Look-ups in named tables: a row name and a column name give one cell, copied from the table.

Table Sogama
	Nam	Des	Furezof
Vekerak	76	209	210
Ligi	125	55	38
Tafegek	141	48	45
Volol	115	61	45
Vud	167	196	211
Sola	52	198	140
Dak	158	47	32
Gil	147	60	30
Vog	39	206	153
Gog	5	236	133
Gegavu	129	39	28
Pudulin	36	218	158
Fiz	149	175	211

What is the Furezof of Gegavu in Sogama?
28
What is the Nam of Gog in Sogama?
5
What is the Nam of Gil in Sogama?
147
What is the Furezof of Pudulin in Sogama?
158
What is the Nam of Tafegek in Sogama?
141
What is the Nam of Fiz in Sogama?
149
What is the Des of Fiz in Sogama?
175
What is the Furezof of Sola in Sogama?
140
What is the Des of Gil in Sogama?
60
What is the Nam of Sola in Sogama?
52
What is the Furezof of Vog in Sogama?
153
What is the Des of Tafegek in Sogama?
48
What is the Des of Ligi in Sogama?
55

Bogipeg =
cols = Niboza, Bevameg, Morotum, Sof, Demazus, Banosos, Pabinu, Fefaro
Gupedi: [235, 189, 50, 40, 242, 201, 209, 215]
Mab: [180, 215, 90, 189, 172, 215, 207, 201]
Kimepef: [23, 37, 240, 178, 22, 28, 26, 25]
Nifabim: [32, 80, 227, 233, 25, 68, 59, 54]
Pil: [233, 181, 53, 34, 241, 192, 201, 210]
Nog: [233, 237, 43, 122, 231, 243, 242, 238]
Nufe: [217, 237, 57, 155, 211, 240, 237, 232]

Pabinu of Nifabim = 59
Sof of Nifabim = 233
Niboza of Mab = 180
Fefaro of Gupedi = 215
Banosos of Nog = 243
Demazus of Pil = 241
Morotum of Nufe = 57
Bevameg of Nifabim = 80
Niboza of Nufe = 217
Morotum of Kimepef = 240
Bevameg of Gupedi = 189
Niboza of Gupedi = 235
Banosos of Pil = 192

Table Bufoput
columns: Dos, Gos, Nufelad, Nop, Vef, Duz
Kefuzu: [228, 147, 126, 15, 8, 22]
Fef: [41, 44, 238, 212, 194, 205]
Bav: [59, 41, 201, 187, 204, 214]

Kefuzu, Vef => 8
Fef, Dos => 41
Kefuzu, Dos => 228
Kefuzu, Nufelad => 126
Fef, Nufelad => 238
Bav, Vef => 204
Fef, Duz => 205
Fef, Gos => 44
Kefuzu, Duz => 22
Fef, Nop => 212
Kefuzu, Gos => 147
Bav, Nop => 187
Fef, Vef => 194
Bav, Duz => 214
Bav, Nufelad => 201
Bav, Gos => 41
Kefuzu, Nop => 15
Bav, Dos => 59
Row with the largest Nufelad: Fef

Duriza =
fields: Sefufe, Lositev, Bop, Nenamus, Dira, Rege, Kefum, Piz, Ber
Buvit: [162, 136, 94, 68, 78, 118, 155, 160, 128]
Mul: [65, 136, 167, 100, 60, 119, 170, 117, 60]
Votovi: [94, 140, 160, 138, 95, 70, 90, 132, 159]
Mes: [189, 38, 96, 205, 66, 59, 202, 106, 32]
Rul: [72, 151, 192, 153, 75, 37, 80, 158, 192]
Liv: [181, 112, 49, 152, 160, 55, 99, 182, 94]
Vepi: [178, 75, 88, 180, 85, 79, 178, 94, 69]
Kikifo: [75, 203, 47, 109, 188, 30, 145, 162, 26]
Sofu: [30, 115, 199, 134, 35, 75, 185, 168, 57]
Fegira: [72, 107, 161, 96, 79, 153, 128, 68, 128]
Kub: [173, 113, 57, 95, 166, 153, 76, 63, 136]
Pirigi: [141, 42, 54, 159, 195, 105, 31, 88, 186]
Fenifor: [177, 79, 59, 160, 164, 62, 75, 176, 146]
Rodimar: [167, 121, 60, 147, 148, 60, 119, 165, 75]

Votovi, Dira: 95
Fenifor, Bop: 59
Votovi, Rege: 70
Pirigi, Piz: 88
Mes, Ber: 32
Sofu, Bop: 199
Rodimar, Sefufe: 167
Kub, Piz: 63
Fegira, Kefum: 128
Votovi, Ber: 159
Sofu, Dira: 35
Fegira, Nenamus: 96
Buvit, Ber: 128
Kikifo, Nenamus: 109
Buvit, Piz: 160
Votovi, Bop: 160
Kikifo, Ber: 26
Kub, Nenamus: 95
Kikifo, Kefum: 145
Row with the largest Sefufe: Mes

